Each row was made from one walk, in order. Every step used is in the known rows, and no mark comes twice. Write each row's walk.
Each row is shifted at random along 5 fixed directions that mean nothing.
Known rows
koba -> pogov -> tagi -> zezom: [  71 -220 -137  207 -122 -216    4  -40 -118    8  -63  212  132  223
 -391 -111  -79  -58   95  -51   76  112  -39  185  118 -306   21  -10
 -216   91   77 -196  -66   39 -110  -26  234  294  -53  121  -61  -73
  -80  -44]
koba -> ditev -> gipige -> nogar -> faselat: [  37  100  180  -56  -31    5  158   96 -407 -140  -48  318  186 -136
  -74 -214  238   41 -243  -46   44   29 -207 -215  109 -204  -67  -60
 -111  -67   93 -258 -153  221 -106  -88   74  -76  -61  155  -50  209
 -252 -121]
nipi -> faselat -> zezom -> nogar: [-174 -338   82  -89  207  178  100   84  152  146  104  -87 -218  357
  -54  476 -176 -280  148  117   87  243   42  -90   57 -356 -107  -79
  -84  299   53  -80   89  -29  161  193 -121 -270  -12 -114   40   50
   87 -107]
koba -> pogov -> bovim -> zezom -> nogar: [  -3  -27   47   79  409  -24  167   92  149  221   38   26 -166  137
  227  301 -454   37  444  292  458  -97 -196   41   10  -27  119 -258
  -29 -126 -122  200 -241  150   85  180 -233 -170 -165  -56  115  -52
 -243    3]
pogov -> tagi -> nogar -> faselat -> zezom: [  52 -244  111  -84  212   73  104   85 -265   23  211  391   48  200
 -249  111  -92   30  -88  262  381  288 -108    0  -91 -314   92 -258
  -79  194 -143  -76 -106  137   11   82   14   34 -182  210   11  267
 -257 -150]
zezom -> ditev -> nogar -> gipige: [  61  -68  227  -71  -21 -127  146  110 -113 -124   98   67  168  128
  -50  115  134 -190 -112 -124  -68  207   -5 -236   77   13 -228  235
   77  239  179 -229  112  107  -25  -94 -159 -324  157 -240  114   43
   71 -246]
pogov -> tagi -> zezom -> nogar: [  12 -311  -88   48  156    2 -159  -81  200  210   40  130  -76  146
 -339  279 -396 -272  485  329  199   99   69  156   51 -237  247   43
  -53   78 -167  178  -62   57  -54  217 -102  115  107   18  -32 -152
  147  109]
ditev -> nipi -> bovim -> faselat -> zezom -> nogar -> gipige -> koba -> tagi: [ 207 -101 -154  -92  168   46 -109 -208 -113    7 -198   95  130  -88
 -154  -18   73 -202  278  190  168 -185 -331   73  152 -121  224   21
 -114  -76 -130   43 -112  244 -282   97 -154  184  227  -39 -148  -23
   12  -81]
nipi -> bovim -> faselat -> zezom -> ditev -> nogar -> gipige -> koba -> tagi -> pogov: [  55 -120   28  -13  165   27   28  -19 -147 -116  -35  -37    5   93
 -132   67  -66 -181  146   50  138  -50 -271  -54  250 -234 -136   -5
    4  -30 -142  -33  -53  292 -117  140 -220  -22  -31  -70  -10  130
   21 -231]
nipi -> faselat -> zezom -> ditev -> bovim: [ 154  295   28  -58   -3  147   57   54 -226   35  -71  262 -109 -191
  -52 -234   49  103  -51   78  122 -229 -222 -148  152 -361   76 -155
 -163  -89  -68   18 -300  189 -234  -55   41   95 -323  245 -277  124
 -332   20]
faselat -> zezom -> ditev -> nogar -> gipige: [ 186  226  243   54  -45  -39  245  183 -191   60 -139  133   23  148
 -110  -87  130    6  -91 -322  131  108    8 -122   92 -242 -194  115
 -124  -19  241 -262  -83   37   35 -157   78 -299 -345  190   32  185
  -29 -203]
gipige -> koba -> pogov -> tagi -> zezom: [ -39 -226 -111   30   24 -214   59 -124 -191  -71  -93  187  170  254
 -314  -99  -62  -55  123   41  186    9  -67   53   53 -302   38    3
 -223  -17  122 -102  -51  145  -21   45  191  248  -77   99  -19  125
 -114   17]
pogov -> tagi -> nogar -> gipige: [ -26  -68  325  -58  206  -45   79  185 -302  -29   61  130  215   84
 -101 -203   -5   48  -79  112  262   20 -187 -100  -31   -7 -186  -80
   67 -108 -172  -43   -7   17 -110   28 -201 -224  -21   49  180  197
 -129 -195]
pogov -> tagi -> nogar -> gipige -> koba -> ditev -> nipi -> bovim -> faselat -> zezom: [   0 -265 -107  -15  327   22  -45 -123  -37  111   -1  216    1  111
 -202  234 -170 -137  388  338  305    5 -228   72   86 -273  287  -44
  -98   52 -257  146  -81  292  -68  203 -148  169   58   21    1   80
  -88  -14]
nipi -> bovim -> faselat -> zezom -> ditev -> nogar -> gipige -> koba -> pogov -> tagi: [ 126 -195 -250   48  226   55   32 -103   35   92  -46  120 -113  120
 -133  302 -161 -165  373  174  242  -26 -265   49  261 -468  201 -128
  -87   43 -199  119 -169  451  -50  204  -77  262 -115  -14 -171  -27
  -76  -28]
nogar -> gipige -> pogov -> tagi -> zezom -> ditev: [ -63 -242  -37    3  246 -235 -113  -86   51   71   12 -127 -127  182
 -155  203 -337 -212  639  262  196 -104 -135  -83   46  -48    3  198
  -90 -179 -280  312   30  161  -41  251 -301 -150   91 -378  195 -116
  111  307]
koba -> faselat -> zezom -> nogar -> gipige: [ 100 -446  116 -237   14   61  119   26 -335 -132  152  291  163  200
 -277  184  204 -265 -288   38  174  427 -110 -117  -16 -242 -142 -173
  -36  412  193 -362   49   52  -94   52  -49 -107  164 -121  -32  146
 -213 -343]
koba -> pogov -> tagi -> nogar: [  18 -153    4   82  249  -62   76  117 -159   43   64  349   99  131
 -103  -24 -193  185  169  292  329   27 -227   29  -41 -149  214 -242
 -109   11 -212   74 -162  194  -42   43   20  133 -161   82   36   -5
 -371   35]
tagi -> nogar -> faselat -> zezom -> ditev: [ -76  -47  460  -16   45  -23  358  266 -309  -54  213  173   58  383
  -35   79  122   14 -397 -108  176  415  -44 -150  -84 -181 -255  -90
  -55  257  329 -408   72  -48  193  -38   26 -427 -266  157  252  394
 -104 -408]
gipige -> nogar -> faselat -> zezom: [ -34 -315 -167  -53  -77   98    2  -63    1    2  -63  117   35  289
 -424  200  -62 -210  -22   -9   50  277  -38  129  147 -384   44   26
  -98  128  125 -243  -44  170   12  227  169  159   52  149  -94   42
  108 -168]
pogov -> bovim -> zezom -> nogar: [ 144 -250  432  -13  -33  -47  431  182 -164  -76  277   77  216  330
   85  230  128 -197 -515 -250  300  544  106  -28  -11  -77 -480 -276
  186  427  481 -524  -40  -94   83  -78 -124 -437   31   11  129  371
 -108 -740]
faselat -> zezom -> nogar -> gipige: [ 212  -50   66  -92  178   62   14   39 -137  113 -113  158   59   90
 -171   86   -2  -94  164  112  365  126 -161  -37   55 -147   19  -98
  -30  -37  -40  -14 -138   91 -134  147 -117 -128 -106  -26  -37  -18
 -102  -98]
nipi -> bovim -> faselat -> zezom: [  84   49   17 -129  140   90  -86  -79 -143  -54   13   21  -63 -138
    9 -114  -14 -111    2  266  199 -214 -341  -44   98  -46  -86 -235
   16    6 -195    2 -162  203 -343  141 -219  107   42  -84 -154   77
 -219 -243]
pogov -> bovim -> faselat -> zezom -> nogar -> gipige -> koba: [-112 -200  286  -93  284   -3  245   58   -3   18   93 -185  -15  266
  130  293 -134 -269   -9  -48  359  106 -102  -55   86 -107 -311 -190
  109    4  138 -172  -17   52   87  262 -267 -350  -15  -86  158  325
   19 -343]
nipi -> faselat -> zezom -> ditev: [  33  -85  289 -252   58   59  227  118 -348 -123  246  220  -91  110
    7   46  185  -58 -300   99  133  162  -76 -347 -110 -286 -193 -206
  -99  348   83 -190   -1   47  -38 -100 -116 -261 -156 -113  -39  345
 -349 -174]
zezom -> ditev -> bovim -> faselat: [-108   42  -29   27 -158 -145 -123 -125  173 -110    8 -210   14  -68
 -101  -27 -162 -425  129  -26 -332 -257  -31  -58  256  110 -174  383
   86   12   99 -184  130   96 -319   85 -216   22  348 -320  -51 -194
  252 -142]
tagi -> nogar -> gipige -> koba: [-321  -65  359  -90  418  -64  151  173  -31   71    4 -174   44  360
  172  174 -180  -28  227  137  236   56 -188 -148  -13  130 -207   74
   49 -102   53   55  130   30  222  225 -252 -534  -10 -130  445  174
  103 -162]
pogov -> bovim -> zezom -> faselat: [ 204   58 -338   15  -65   36 -251 -269  124  191 -103  123  -67 -272
 -261  -68 -223 -194  253  284  236 -212 -240  302  373 -209  267  -56
  -50 -108  -72  116 -375  238 -403  163   34  562  104  182 -367 -169
 -139  -21]
zezom -> ditev -> gipige -> koba: [  26  106  296 -125  265 -100  359  171 -121   99  100  152 -148  167
  323  282  -39  -29  205   66  177   84   -1 -359  -89 -206   37  -39
 -144   96  211   66  -31  244  322 -102  -42 -428 -351 -119  151  226
 -122  132]
tagi -> nogar -> faselat -> zezom -> ditev -> gipige -> koba -> pogov: [-145  216  137   39  282   21  130  109 -149  176 -152  107  -96  168
    3  -36 -172  163  279  108  321 -131 -277  -76  107 -247  158   -4
 -246 -317    4   76 -136  192  121  121   48 -143 -413  274  150  120
 -118   99]
gipige -> koba -> ditev -> nipi: [ 158   45   35  -33  112 -124  320  -12 -311  -15   32  561  103   66
   39   83  208  153  -66  131  228  180  -83  -98 -133 -306  325 -185
 -301  240  332 -105 -240  318  184 -138  314  114 -283  250  -63  368
 -403    7]
bovim -> zezom -> ditev -> faselat: [ 163  181   74  -21  -78  -14  254   33 -126  206  148  305 -202   85
  -38  150   33    5  -13  -13  150  262   42  -45    4 -372   80  -80
 -198  282  382 -151 -170  251   67 -135  173  -48 -262  225  -99  161
 -182 -179]
faselat -> zezom -> nogar -> gipige -> koba -> ditev -> nipi: [  48   39  142  -18   24  -96   38  -51 -188  -19 -321  -38  218   64
 -244 -203  153 -196   55 -167  128 -131  -98  -78  101  -52 -177  257
 -120 -253  147 -233   24  -83 -189   23 -112 -205   59    0   57   80
   93 -143]
faselat -> zezom -> ditev -> nipi: [ 367  330  226  -20 -205 -131  201   53 -432  -46 -120  389  140  -78
 -137 -416  378  114 -314 -208  153  -16  -51 -121  -91 -148   -6   -2
 -244   50  312 -319 -183   10 -209 -340  181  -42 -300  238 -130  267
 -320 -172]
gipige -> nogar -> zezom -> ditev -> nipi -> faselat: [  47 -141   96 -157  131   87  175   20  -96   59  106  256 -111  200
  -34  248  -23   12  113  220  138  151 -106 -125 -137 -238  214  -25
 -101  178  108   54 -107  211   81   64 -117 -223   11   26   63  156
 -106  -49]
nipi -> faselat -> zezom -> ditev -> tagi -> nogar -> gipige -> koba: [ -77   49  -13  -14   -3   81   -8   19  -67   68 -243  -47  -37  124
 -283 -111    3 -128  156 -103  -50 -136 -107  -37  292 -461  -77  227
 -173 -162   18  -63   28  112  -91   68   38   12 -159  148  -64   42
  134   13]
zezom -> ditev -> nogar -> gipige -> koba: [  76  242  230   79   51  -85  305  215 -100   92  -96  124   44  127
   53   30   77   52   44 -214   50   52  -30 -163  132 -256  -28  156
  -89  -92  277  -75  -92  216  206 -100   78 -276 -313  183   94  158
   50  -47]
tagi -> pogov -> bovim -> faselat -> zezom: [-126   32  116  115  310  -57   20   49   87  149   66  -51 -231  130
  103  176 -408   67  303  204  405  -48 -177  115   66  -30   -1 -269
  -75  -88  -77  157 -287  153   51  286  -84  -48 -281  129  108  155
 -171  -82]
koba -> gipige -> nogar -> zezom -> faselat: [  -2 -384 -201 -172   71  143 -161 -100   48   80 -107  100  -42  125
 -300  262 -136 -309  395  213   31   96 -207   47  211 -336  214   56
  -52   60  -36   68   21  224  -95  245 -100   85  294 -103  -65 -160
   44   40]
zezom -> ditev -> tagi -> nogar -> gipige -> koba -> pogov -> bovim: [  -9   60   67  172  113 -142  148  148   93   28 -213  -52   93  147
  -54   -9 -222  -97  306 -116  -35 -164  -71    8  227 -172  -32  299
  -14 -280   -6    0   19  165   45   29  -58 -115 -164   18  134  -75
  184   68]

Write each row's walk
[ 156  -36  -37  -17  -99   39   56  -55  -64   16  -35   -9  -14   47
  -97   86   48 -252   11  -21    5   53 -152  -25  262 -280 -121   40
    2   85  106 -142  -78  237 -138   11 -121   -7   77  -47 -108  -34
   85 -299] : nipi -> bovim -> zezom -> ditev -> gipige -> nogar -> faselat
[  45  320   83  -73   67  -40   79  -51 -308   85 -108  187 -115  -88
  -42 -251   77   81  165   33  287 -258 -267 -126   94 -295  140 -121
 -270 -236  122  -30 -190  332 -172   14   67   97 -338  140 -122  184
 -319   57] : bovim -> faselat -> zezom -> ditev -> gipige -> koba -> pogov
[ -18  -26  107  -49 -112   27   75   -4 -144 -130 -182  -38  118   59
 -232 -207  107 -161 -185 -139  -50 -137 -139  -72   86 -149 -152  179
  -60 -190   61 -252  -22   27 -149   25  -84 -105   86  116  -19  151
  112 -203] : gipige -> nogar -> faselat -> zezom -> ditev -> nipi -> bovim
[ -69 -259   84  -20  171  -19   98    1 -213   20  -12  210  130  220
 -260   52   36  -80   55   60  194  118 -101  -36   46 -334   26   31
 -151   85  -45 -100   23   83    8   29  -26  -30   -4  121   77  242
  -77 -104] : pogov -> tagi -> nogar -> gipige -> koba -> ditev -> nipi -> faselat -> zezom
[ 111  238  200  114 -123  -57  233  232 -258   -5 -203  236  181   22
 -190 -313  159   53  -97 -259 -102  -37  -76  -42  186 -384  -10  205
 -124 -220  256 -197  -44  198   11 -156  197  -41 -326  355   11  125
   36  -48] : zezom -> ditev -> tagi -> nogar -> gipige -> koba -> faselat
[  50 -118 -100    8   66 -193  234  -66 -143   38  -81   43   69  256
  -72  172   28 -123  114 -141  187  143 -175  -14  229 -344 -102   10
 -133   16  245 -132  -79  282   76   84   96   27  -93   -4   15   92
  -34 -108] : nogar -> gipige -> koba -> pogov -> bovim -> zezom -> ditev -> faselat
[-109 -103  -27  135   76  -73   24  -21  -49   82 -194  -33  191  303
 -205   -8  -38  -49  120 -118  247   92 -275  216  350 -201  -41    3
  -51  -95  185 -179  -59  171  -60  253   94  123  -21  159   99   25
   40 -289] : tagi -> nogar -> gipige -> koba -> pogov -> bovim -> faselat -> zezom
[ 136 -187   18  -28  194   39   95  -21  -95    6  132   91 -160   73
   42  216  -82 -157  169  167  279   28 -195 -126   80 -318  -10 -263
  -63  135 -177   51 -140  329  -83   85 -180  -15 -129 -147  -97  124
 -199  -71] : nipi -> bovim -> faselat -> zezom -> ditev -> gipige -> pogov -> tagi
[ 122 -324 -203  -86  205  176  -94  -77 -132   18  -70  197   40   74
 -331  177 -121 -115  226  260  334   83 -272   70  304 -492  183 -215
  -86   21 -244  124 -232  273 -157  274  -58  273  -54   84 -212   16
 -156   15] : nipi -> faselat -> zezom -> nogar -> gipige -> koba -> tagi -> pogov -> bovim
[-187  -58  217 -104  229  -12   96   38  -95   87   42   28  -66  288
   10  160 -152  -68  213  166  130   57 -147 -117   16  -68  -15  164
  -97   58  183  -10   90   84   97  106 -162 -358   22  -30  302   87
   50 -133] : tagi -> nogar -> zezom -> ditev -> gipige -> koba -> faselat
[  61  -12   80  -83  391  177  120   63  -55   97   38  104 -213   60
  147  253 -223  -89  354  299  298  -82 -290 -104  135 -311  169 -214
  -53    6 -206  175 -128  373   48  132 -217 -101 -233  -15   -5  141
 -134  -38] : nipi -> bovim -> faselat -> zezom -> ditev -> gipige -> koba -> tagi -> nogar
[ 119   53  401  -15  -26  -93  375  149 -439   44  243  272   -3  236
  -29    1  173   72 -180 -140  343  349  -12 -208  -68 -318 -177 -126
 -151  139  352 -261  -68  177  103 -197  -12 -385 -314  137  149  394
 -245 -291] : bovim -> zezom -> ditev -> gipige -> pogov -> tagi -> nogar -> faselat
[ 208 -160  -85  -70  131    7 -132  -78 -245  -34 -227  167  208   66
 -446  -87  -45 -116  253  134  343   22 -221   50  184 -199   65   26
  -71 -187 -152   11 -130  161 -261  190  -89  115  -37    5  -78  -42
  -53  -34] : faselat -> zezom -> nogar -> gipige -> koba -> tagi -> pogov
